Known rows, with every way that one mark hangs from another:
K537{K327 K443 K770{K861{K882{K829{K35}}}}}: [ -78 -359   41  -91 -176 -109   77  -74  112 -287  205 -113  205   97
  228   -9   63 -264 -169   34 -127 -242 -102  113 -145  -55  -27   88
  447  -76  108 -274  237  155 -190   48  436 -118  472  439  -26  176
  -85    4  -11  174  -88 -135  197  380   12  218  355 -159 -348  -68
  -38]
K882{K829{K474{K692}}}: [-115 -117  -19  -47 -263   14 -199   45  -34   16  175 -200 -209   43
 -163   77  272 -231 -253 -153 -176  -10  278  116  -71 -143  -10   37
  -41   81   53   88  162  130   46 -161   38  122    8  -48  241   23
  106  -40  220  277  -53  136   89   72  -54  -52 -299  -17   69   -6
 -126]
K238{K352{K882} K474 K692{K829 K861{K327}}}: [  94  -31 -200  -71 -221  -64  235 -190  118  242  472   71  -42 -299
  124   23  448  -95 -134   80 -185  201 -298  238 -148   67  169 -177
 -257 -247 -239 -320  249  -40    5    0  275 -122  272 -190  217  -77
 -516   86 -276  264  262 -239   94  211  -80   40    7   47  131  242
 -221]
K692{K474 K829{K35 K363}}: [   3 -259   98   70  164 -285   67  185  198  232   45   43   33  231
  172  344  162  102 -446  -80 -259 -132  170   58  -93 -365   99 -224
   25   40  -89   -1   63   98   -8 -302  224   49  -46   30 -135  154
  -92 -152 -132  165  170 -197 -196  121 -522  279  102 -206  145  -16
 -270]
K861{K327 K474 K692}: [  91 -122    5 -471   17  137  -75 -226  212  -28 -152   35 -462   38
 -196  -78   17   65 -377 -212   30  193   94   40 -254   76  -56  -12
   25  -40  348 -132  -62  171  -60   67  100  231  295   67   84  137
   33  265   -7 -113  -42  136   55   56   23 -114   42  -15  -18  153
  372]
K692{K352{K35 K238} K829}: [  55   42  -71 -209 -292  -26 -240  107   72  347  160   16  111   -8
  -94  186  -38  463   65 -253 -131   30   88  -27   16   58   59  221
 -189 -179   12  -71 -101  -22   98  212  227  -30  -13 -193    2  185
 -398  223   56  -10   27 -291  -49   94 -164  227 -280 -119  106 -135
 -271]
K537{K238 K327 K770}: [-105   26  -10  -91  -77   42  -42 -122   58  -95  212  102  351  104
  -69  -31    1   29   93  264  -30 -289  -16  162 -282   35   75 -120
  357  -95  -55 -247  199  134 -303  145  333  -75  159  238   -7   85
   40    8  -13   33 -239  -50   10  188  144  210  118  -92 -437   60
   43]
K352{K35 K327 K474{K238 K692 K882}}: [-223   51 -493  119 -176  193 -515 -204  194  240  307 -373  -39 -335
 -129  392 -260   -8  174 -300  -97  147  375 -515  144  315  296  -91
 -190 -402  -70  -62   47  158 -155  -79 -113  471 -311 -272  171 -154
   78  451  549  295 -344  -47  -63  284   25 -278 -518 -226   89  209
 -234]
K882{K829{K35 K474{K443{K352}}}}: [ -79 -238 -120  -91 -250 -110 -169  106  145 -107  279  -63 -197  149
   61   42  324 -335 -252 -154 -340    5  286   21    8   75 -156 -252
  101   69   67  141   86  228  -76 -213  154  170   64 -162  166  100
   65 -145  112  239  -75  175   35  133 -187   62 -127 -238   62  132
 -277]
K537{K238 K327{K35 K363{K443}} K770}: [-279 -107   73 -244  -69  -95   55 -157  213  -64  173  162  351   75
  -25  -59  -71  -41  398  149  -88 -306  141  334 -137 -103   98 -385
  410 -215   -9 -318   17  137 -241  304  322  -56  167  174   82  533
   24   82   64  -97  -54  234 -401  276  144  -38  -49 -148 -231  140
  -23]
K443{K537{K238{K474} K327}}: [  31   65  -88   64 -272  139  -21  -95  182   61  190   94  278  200
  -59  -91    2  -60  -19  233    4 -196 -240  -93 -161   99  108 -135
   30  129 -105  -48   55  204 -283    4  176 -201  226  139  -52  -29
 -158 -124  110  365 -175  -29  -20  244   -8  201   81 -165 -216 -166
   19]
K882{K829{K363{K443{K327}}}}: [  28  -15  -69 -161   10  -48   99  169  101  -68   61   39 -121  283
    8  -20   64 -297 -222  107  -52    8  116  139  -60 -207  -14  -74
   71   96  186   85  157  134  -32 -189   54   47  173  -45   46  196
  126   84   81   71  191  129    0   59 -265   -8 -142 -192  112 -166
 -169]
K238{K352{K35 K327 K882} K692}: [ -76   37 -378   44 -234   89 -258 -393  220   90  557 -201   86 -534
   -4 -178  276    7  219   36  -12  424  -81   25  -35  303  -17  -75
 -116 -178 -143 -253  108  -50   49   30  172   94   84 -313  388  -66
 -239  260   62  162   58 -134  141  200   14 -184 -224  120   48   99
 -235]
K363{K352{K35 K238 K327}}: [ 117   96 -123 -292 -209  118 -324  -92  115  267  225 -148   65 -136
 -172   39 -240  178  300 -164   62  284  109 -242   -1  288 -169   44
    7 -158   72 -143    2   81   23   91   49  102   72 -229   27  200
 -124  343  275   29 -114  -62   40  147   -2  -84 -310    7   81 -125
 -162]
K352{K35 K327 K474}: [ -69   74 -233  -23 -164  143 -436 -107  223  169  271 -260   75 -172
 -255   94 -313  189  239 -205   70  242  -12 -213  153  151   28   -8
  -76 -142   20 -184  -71  -26   93  -31 -205   49   10 -213  232   14
 -206  286  527   31  -37   48  -47  313 -112   18 -465 -174  145   15
 -214]
K770{K861{K474{K238{K692} K443} K882}}: [-120  -61 -367  -80 -343  158 -102 -317  275 -188  104  -73 -253 -122
   42   25  154 -143 -184 -345 -287  265   93 -347 -149  309   31  -69
   -5 -244   80 -210   31  -14  -99 -144  351  147  135  196   71   74
  112  279 -205  159   25 -140   51  -11  163 -131  153 -300    8  240
 -161]
K861{K327 K474{K692}}: [  43  -96 -102 -358  -41   92 -234  -83  136   37  -75  -32 -414  -86
 -206    2  -41   20 -302  -74   92   96  217 -155 -280  136    3  -33
  -56   29  215    2  -78  124  -42  -87   91  327   24  -61  178   23
   91  208  130 -112   14  -24   60   32   66 -262  -27  -74  -93  275
  176]
K770{K861{K474{K238{K352} K692} K882{K829}}}: [-181 -174 -186 -327 -327  151 -177 -370   73 -145  140 -228 -391 -124
   21    0  340 -374 -424 -402 -193  174  204 -241 -164   79   78   13
  -20 -101  171  -78   -1   69 -265 -165  318  186  125   88  209   32
   34  253 -175  189   71 -103  215    2  123 -178   44  -47  131  132
 -107]
K882{K829{K363 K474}}: [  34 -120   53   34 -225  -82  -96  111  117    0  101 -109 -106  257
  -27   22  263 -208 -265  -89 -187  -41  287  228  -45 -297  -68   -8
  183  167   10   63  231  251   20 -238   46  -27  179   32  114   84
  157  -19  165  238  -26  181   16  209 -272   70 -205  -90  177  -95
 -258]
K443{K327 K352{K35 K882} K474}: [  83  -78 -209   89   95 -137 -489   92  116    3  406  -52   -9   83
  151 -107 -194  -99   78   -9   87   -7 -258 -565 -196  612 -138 -286
  -73   51  159  311 -175  -17  -46  -23  120  147  -21 -211  193 -173
 -334  586 -126   -8 -168  -81  124  590 -261  -31 -164  -42  120  -50
 -293]
K829{K35 K363{K443{K352{K882}}} K474}: [ 115 -206 -189  -97  -89 -243  107  222  163  148  374 -164  -43  243
  236 -195  232 -147  -11  127 -318    4  225  -57  -34   80 -443 -348
  436   -9  130  -72  297  286  -56 -226   59  182  314 -150  144  214
  101   40  -83   75 -131    2  -37  511 -376   22  -80 -243  -18  257
 -245]
K829{K35 K474{K238}}: [  91 -203  -99  123 -156 -118  -33  -60  127   84   75  -89 -153    0
   41  241  148 -195 -227 -155 -395  -27  353   -2  108  -25   17 -263
  251   11 -157   89  195  150 -162 -224  103  224   83  103   61  -66
  129  -84   -3  184 -218   -6   22  274 -164  149  -35  -90   63  181
  -80]
K861{K327 K474{K238 K443{K537 K770} K882}}: [  56  -96 -493  -88 -108  141 -175 -205  443  -63   -6   95 -256   38
  -24  221 -186 -286  -31 -147   39   -3  470 -560 -306  562  233 -412
 -200  -60   73   80 -115  346 -416  -44  347  359 -146 -115 -145   13
  183  289  112  265 -291  -78 -121   71  -15 -375  205 -252 -101  336
   51]
K363{K352 K443{K327{K35} K770{K861{K882}}}}: [  93 -143 -193 -432  110 -295  231   26  220  -10   85 -137 -145  105
  327 -139 -205 -382  247   14   72  157    7 -144 -105  186 -399 -208
   84 -108  421  -87  -70  -54  -84   83  302  -12  445   62  -14  455
  -66  303 -396  151   53   85    9  249  -45 -345  158    7   30  -31
  -40]
K443{K327 K474{K692} K537{K770}}: [ 218   -6 -134  122  196 -154 -389  -77   71  -30  217 -145 -153   73
   43  107 -123 -254 -122  175   60 -245    2 -513 -221  377  158 -248
   56  423  107  361  -55 -182 -409 -185  344  240 -119  133   79 -262
 -128  305 -146  360   32 -106  197  292 -180 -185 -235  -14  -53    0
  173]
K829{K35 K474{K238 K692{K352}}}: [  52 -140 -123   -3 -248 -115 -146  -41  115  201  225 -240 -309 -107
  154  227  270 -100 -304 -168 -420  -88  500 -100   73   18   18 -218
  190  -17  -56  160  195  112 -241 -227  188  375  -82   -9  161  -45
  172  -31  -29  248 -286 -131  108  208 -174  -13 -156  -57  -14  324
  -45]
K770{K861{K474{K882}}}: [ -56 -159 -163  -13 -141  -14    2  -67   72   14  -67 -116   17   20
   21   96   -6   47  -66 -180   -5   -6  -11 -283  -45  184    4   86
   98  -34  213   36    1  -77 -155 -100  160  129   86   96   58   54
   26  204  -70   84   47 -141   -1   57  -13  -62   30 -137   16  217
 -103]
K474{K238{K692} K443{K327 K352{K35} K770}}: [ -81  -14 -424  202   13  130 -517  -95  279 -178  316  165 -128 -161
   75  -18   78 -419 -112   16  -30  167  121 -436 -197  513  -17 -397
 -219 -101  -33  292 -149  118 -200  -48  387   92 -203 -293   61  -70
   13  312  -99  334 -233   10  203  118  -19 -223    6 -100  -86  160
 -318]
K829{K35 K474{K692{K861}}}: [  49 -132   52  -31  -80 -274   28   97   83  195  124 -151 -255  -53
   12  235  194 -105 -276 -155 -164  -77  162 -136   -6   16  -22 -110
  233    2   58   32  220   43   -8 -277   15  300   60    3  112  103
   97  -55  -46  222   52 -122  147  138 -279   12 -203  -15  113  342
 -117]
K829{K35 K363 K474{K443}}: [ 104 -125 -175   91 -212 -352  -18  153  432   89  105 -116 -116  156
  175  146  246 -139 -205  -24 -356    6  489   -9  -11  -29  -70 -150
  395   82  -48   89  245  258  -96 -295  140  238  171   13   49   57
  326 -111  114  225  -34   57  -42  210 -270  -36 -105 -299   41  323
 -290]
K238{K474{K443 K692{K352{K35} K829 K861}}}: [-124  190  -80 -107 -418   37  -65   80  157  326  296  -27   25 -144
  -60  414  215  163  -17 -214 -266   30   22 -259  -75  190  274   19
 -288 -355  -97   44   79   40   22   50  138   27 -179 -272   77   95
 -296   93   23  172   94 -252   47  -72  -42   51 -327 -193   86  292
 -328]
K861{K327 K692 K882}: [ 128  -60  -98 -563  120  -63  127 -183  201  -60 -159  -48 -554   10
  105  -90   16  -14 -248 -247  -22  223   74    9 -207   29  -95   67
  -60 -302  313 -380   -3  222  114  233   63  288  474  182  -94  150
   28  354 -255   78  -47  112  143  111   58 -219  198    5   50  -66
  329]
K882{K829{K35 K363 K474{K443{K327 K352}}}}: [  88 -255 -142  -39 -102 -276 -210  224  320 -100  223  -25 -291  288
  218   48  306 -410 -478  -35 -298  -24  387  -30  -63  -20 -170 -269
  265  231  104  325  151  296 -116 -367  209  191  172 -104  160   72
  157   17   53  314    2  200   81  313 -429   -3 -163 -325  136   86
 -382]
K474{K443{K537{K238 K770}} K692{K352 K861}}: [ -21  282  -66 -278 -292   52  -65  -89  128   97  357  -48    1  -43
   27  100  132   42  176  -79  -30 -307  114 -400 -221  408  195 -233
   87 -113   81 -146   94  -46 -444  -18  324  183 -253  -52  -45  255
   61  170 -146  247   40 -281  100 -139  -85   42 -218 -195 -163  353
  -14]
K770{K861{K327 K474 K882}}: [ 128 -179 -149 -469 -133  -46   20 -127  208  -57 -172  -93 -360   37
  -10  -69 -104   56 -197 -289   50  180  -54 -245 -214  146 -148   80
   55  -87  319 -245  -91  -11   57  -30  151  125  448  229   72  165
  -66  383 -196  -57  192 -121  125  169    3  -83  213 -160   55  117
   28]
K692{K829{K35 K363{K352} K474} K861{K327}}: [ 354 -235  188 -453  -32 -471  281  219  313  325  100  -13 -268  258
  215  298   93   42 -342 -233 -269 -126  334  102 -186 -214 -117 -320
  236  -55    6 -109  301  197  -24 -313  213  136  445  129 -144  275
   22  144 -231  244  119 -131    0  325 -517  188  -50  -70  127  231
 -226]
K882{K829{K474{K238 K692}}}: [-142 -121  -57   29 -314  130 -218  -68  -42    3  183 -169 -242   14
 -172  186  264 -353 -295 -248 -307  -35  415   42  -43 -109  118  -85
  -58    0  -80  132  194  208  -84 -201   66  147  -91  -17  197  -49
  193   13  220  301 -201  107   75   85   -6  -10 -274  -51   82   11
 -131]
K692{K352{K35 K238 K882} K474 K861{K327}}: [  97  101  -88 -196 -246    0  -48  153  157  504  246   58  -77  -68
  -84  189 -247  361  246 -349  249  -37 -309 -377 -142  399  142  -32
 -115 -469  213 -393   38  -83  186   81   29  182 -164 -354  -23  468
 -355  504   12 -260   86 -603  -95  233 -539  288 -123 -199  368  122
 -355]
K363{K352{K882{K829{K474{K238 K692}}}} K443}: [-120   -5 -249 -327 -411  153   82  -34  -73  125  580 -301 -123   36
   -2  -60  192 -370  218 -132 -390   96  405   12 -149  197 -175 -297
   -6 -319  101 -211  413  178 -125 -127  115  261   29 -133  169  216
  201  167  132  128 -343   17  -73  208   98  -79 -220  -67 -126   94
  -65]
K238{K692{K474{K882{K829}} K861}}: [-210  -24  -76  239   72   49  102   23   10   54  159   86  -76  -69
   77  270  207 -159 -213 -124   10  -97 -282  -65  -62  -35  265 -235
 -190 -287   76 -211  208  -80    8 -243  210  231 -255 -103 -119  233
    0   -9 -197  344  120 -185 -103 -139 -386   25   17  -70  269   59
 -286]
K882{K829{K35 K363 K474}}: [ 107 -236   42   30 -166 -262  -75  111  171    4  114 -110 -163  244
   90   45  333 -259 -407  -77 -276  -30  358  272   64 -298  -91  -48
  327  253   39   69  228  292  -40 -357   98  136  232   59  109   80
  153 -133  127  259   15  129   75  257 -376  152 -126 -125  202  -46
 -261]
K238{K692{K829{K474{K882}} K861}}: [ -38  -87 -107  123  -62 -144  167   57   99  177  196   13  -21  -64
   64  340  238   96 -166 -154 -270  -64  -18   40  -92  -60  119 -168
 -136 -259 -124 -155  305  -52  106 -115  271   84   99   42  -26   98
 -103   68 -264  471   57 -137  -75   95 -263    8 -176  -40   97  190
 -266]
K861{K692{K829{K35 K474{K238 K882}}}}: [ -27 -295 -100  -63  -34 -177  117 -125  153  157   66 -104 -188   71
  122  425  280  -36 -405 -345 -570  -14  466   93   -5 -101  124 -138
   17 -223  -46    4  231  255 -161   -9  254  308  199  154  -65  -12
   41   65 -163  446 -279   51  -48  215 -133   79  -83  -70   29  112
   70]

Rows:
[  34 -132  -50 -147  -83  -70  -17 -234  154  112  391 -229   50 -170
  217  -72 -149  -22  465 -117  -66  195  179    8   39  289 -241 -197
   40 -100  -34 -180   54  136   79   55  -14  -14   82 -112  192  177
 -134  302   64  -49 -213   68 -189  364   10 -198 -108   13   69  -30
  -50] : K363{K352{K327{K35} K882}}
[ -25  138 -225 -355 -255   67   75   25    7  173  407 -177  152  -63
   11 -180  -59    9  591  -30  -87  213   11  -87  -92  376 -257 -129
   50 -425  196 -338  184   28   30   88   43  220  114 -190   32  292
  -47  272   28 -174 -176 -110  -74  196   94   21 -113  -34 -114   18
  -65] : K363{K352{K35 K882} K443}
[  85  -44  -40  -92  -70 -189  119   25  430   77  278 -100   64  372
  309 -140 -184 -282  236  164  -77 -192  105 -150 -135  146 -122 -420
  221  108  163   66   55  225 -338 -162  286   41  258   75 -170  245
  224   98   -9  209 -200   74 -310  268 -174 -277  -16 -168  -84  -41
  -55] : K829{K363{K352 K443{K474 K537{K327{K35}}}}}
[  40  -84 -193 -139 -298  -75  109 -173  157   51  482  -56 -278 -244
   65 -156  453 -317 -117  -86  -53  146 -107  277 -165   94   43 -201
  -50 -151    0 -330  314  -21   17 -145  226   96  266 -173  305   97
 -114  155 -120  253  174 -104  143  182 -200  -42 -103   97  188  234
 -241] : K238{K352{K882{K829{K474}}} K692{K861{K327}}}
[  16   32 -259  219 -180  108 -216 -306  194   60  585 -177   -9 -114
  145   43  -34    0   60  -77 -234   50   41 -235  -27  372  121 -397
 -194  -18 -155    6   77  -32 -178 -120  217   63 -132  -77  185 -165
  -68  365   -9  188 -252 -200  -17  278 -121 -107 -123   -4   34  100
 -198] : K443{K474{K238{K692{K352{K327 K882}}}}}
[  26 -153 -238  -22 -230 -136  -83  -49  127  237  593 -169   -5   11
  322  142   44  169  -29 -272 -448  -64  299   49  159   98  120 -199
  -67 -169 -113 -220   84   -8 -140 -112  152   73  -93  -65  129  -52
 -352  148   66   47 -232 -293 -184  459 -264  350  -99 -274   21  124
 -208] : K692{K352{K474{K238} K882} K829{K35}}
[ -53 -198  239 -193   18 -232 -116 -120  177   38   37   -2  -79  -84
  291  -79  -16  -85  280 -233  -55  -36  293  184  108 -112  -68 -295
  135  -34    6   -5 -226   31  -49  106  115   27  -45   18   31  382
  -31  146  -25  -24   -7  340 -360  194   23 -290  -97  133  233   11
  -49] : K327{K35 K363{K352}}
[-274  124 -302 -110 -282  137 -194 -108  177  -53  360 -156 -371  -56
   17  256   -1 -391 -116 -464 -220   33  271 -381  -27  230  345 -154
 -188 -437   49 -272  115  138 -128 -184  -12  294 -251  -98   20   70
  160  243  250  214 -103  -22  -66    4   24 -142 -244 -362  192  253
 -267] : K352{K474{K238 K443 K692{K861{K882{K829}}}}}
[-324 -208    2  -20   53   25 -237  -38  345   55  177   30  -34  -53
   67  186  -75  -22  137 -255  -43  -16  116 -322  -64   92   26 -596
 -166 -167  -59   94 -266   43   31   37   70  -31 -354 -327  120  430
  -81  136  122   26   65  182 -476   93 -251 -287 -146 -243  248  223
 -324] : K692{K474{K443{K352{K327{K35 K363}}}}}
[  53   43 -199  113 -198  111 -138 -132   17  127  376   91  -26 -142
 -128 -158   42   93   51  -98   67  193 -255 -157 -116  441   -9   98
   32 -125   99 -409  149  -20  150  -57  127   46  -16 -161  150  174
 -250  297   13  -94   71 -324  -17  185 -135   47 -110 -130  178  117
 -210] : K352{K238{K692{K861{K474}}} K882}
[-197   52 -431  180 -157   65   45  -89  203  -26   52   20   -2  -95
  162  409  -13 -229  134 -161 -294  -60  438 -344   -2  337  364 -229
 -124 -411 -171   84  140  217 -288   22  161  373 -313  -88 -168  -98
  348  141   68  207 -327  -48 -206 -106  157 -247   30 -292  -53  300
 -169] : K474{K238 K443 K882}
[-120 -171  176 -269   40  141 -321  -11  148  -88  281   22  381  127
   19 -252 -131    0    9   90  238 -192    5 -161 -260  -22 -252 -543
  -34  108  -15  -20 -256  302 -302  239  210 -399  114 -136   49  403
 -127  186  203  264 -157  295    6  418 -116  -82   87  222 -226   15
 -213] : K537{K238 K443{K352{K327{K363}} K770}}
[ -90   46 -156    0 -197  146 -174 -262  100   47   98  -22  -12 -273
  -17  117  168 -210   24 -150 -127   98  160  -93   33  109  228 -160
   -8 -228 -195   61   -7   76 -298   28  167  145  -90 -138   40 -120
   25  116  -34   42 -127  -66   76   18   96   -8  -55   91   94  113
 -112] : K474{K238{K352{K35}}}
[  21  -87  -20  117   66  -94 -250  142  145  -32  107 -135  -10   52
  111  131 -199 -206 -295  131   61 -226  -63 -309 -211  107  129 -169
  -62  166   77  379  -34   -4 -252  -61  218   97   12   78   70 -134
   44  188  139  206  -84   57   92  313 -104 -205  -75   47 -132   34
  -31] : K537{K443{K327 K474{K692}}}
[-118  -48 -192 -124  -35 -147   -7   97   23  242  182 -169  -67  -82
  270  328  151  230 -102 -102 -225 -175  367 -136  -82   21  163   22
 -282 -240   26   84   71   40 -111   86  270  309 -225 -130  -19   -2
  -31  145 -134  318 -153 -222  -78  -31  -60 -246 -141  -54 -117  173
  -82] : K474{K692{K352 K829} K882}
[  -3 -196  -77   24 -135 -154  -13  -49  -36  -69  342  -60  -17   28
  124 -103  181 -200  -36  -89 -133   62   90  178   60  122  -26   40
   50   73   47 -149  107  143   75 -144    0  125   30  -61  166   11
 -144   14  111  -11   -1  -83   55  222 -137  216   33  -87  103 -129
 -146] : K352{K882{K829{K35}}}
[ -20   13  -52 -152 -183   55 -470 -108  209  241  111  -19   97 -170
 -345  104 -264  312  252 -294  138  232  132 -248   64  126   82   44
  -73  -80  -39  -97 -201   40  201  194  -74   20  -56 -260  157  312
 -249  433  498  -18  194   15 -101  194 -113 -128 -486  -19  301  -95
 -318] : K352{K35 K238 K327{K363}}
[   3 -137 -418  -16 -316 -216 -272   42  391  175  146 -104  -59   24
  -71  -67 -358 -203  257 -200  168  113  157 -147  101  328   13  185
  -62  -22  236 -166 -270   12  -82   74   68  -84  116 -244  153  209
  -53  246  536  103   88   41 -167  208   60 -196 -207 -416  159  228
 -355] : K352{K238 K474{K443{K770{K861{K327{K35}}}}}}
[ -42 -135 -143 -121  113   57 -617    3  159  108  456  -73   18   90
  -71 -264 -296    5  119  -80  292   99   85 -393  -14  200 -252 -314
 -137  154  142  -70 -360   81  -75  132   -9 -280 -103 -460  184  277
 -358  346  444  202  -60  174 -102  431 -223 -326 -303    3  152   88
 -341] : K443{K352{K238 K327{K363} K474} K770}
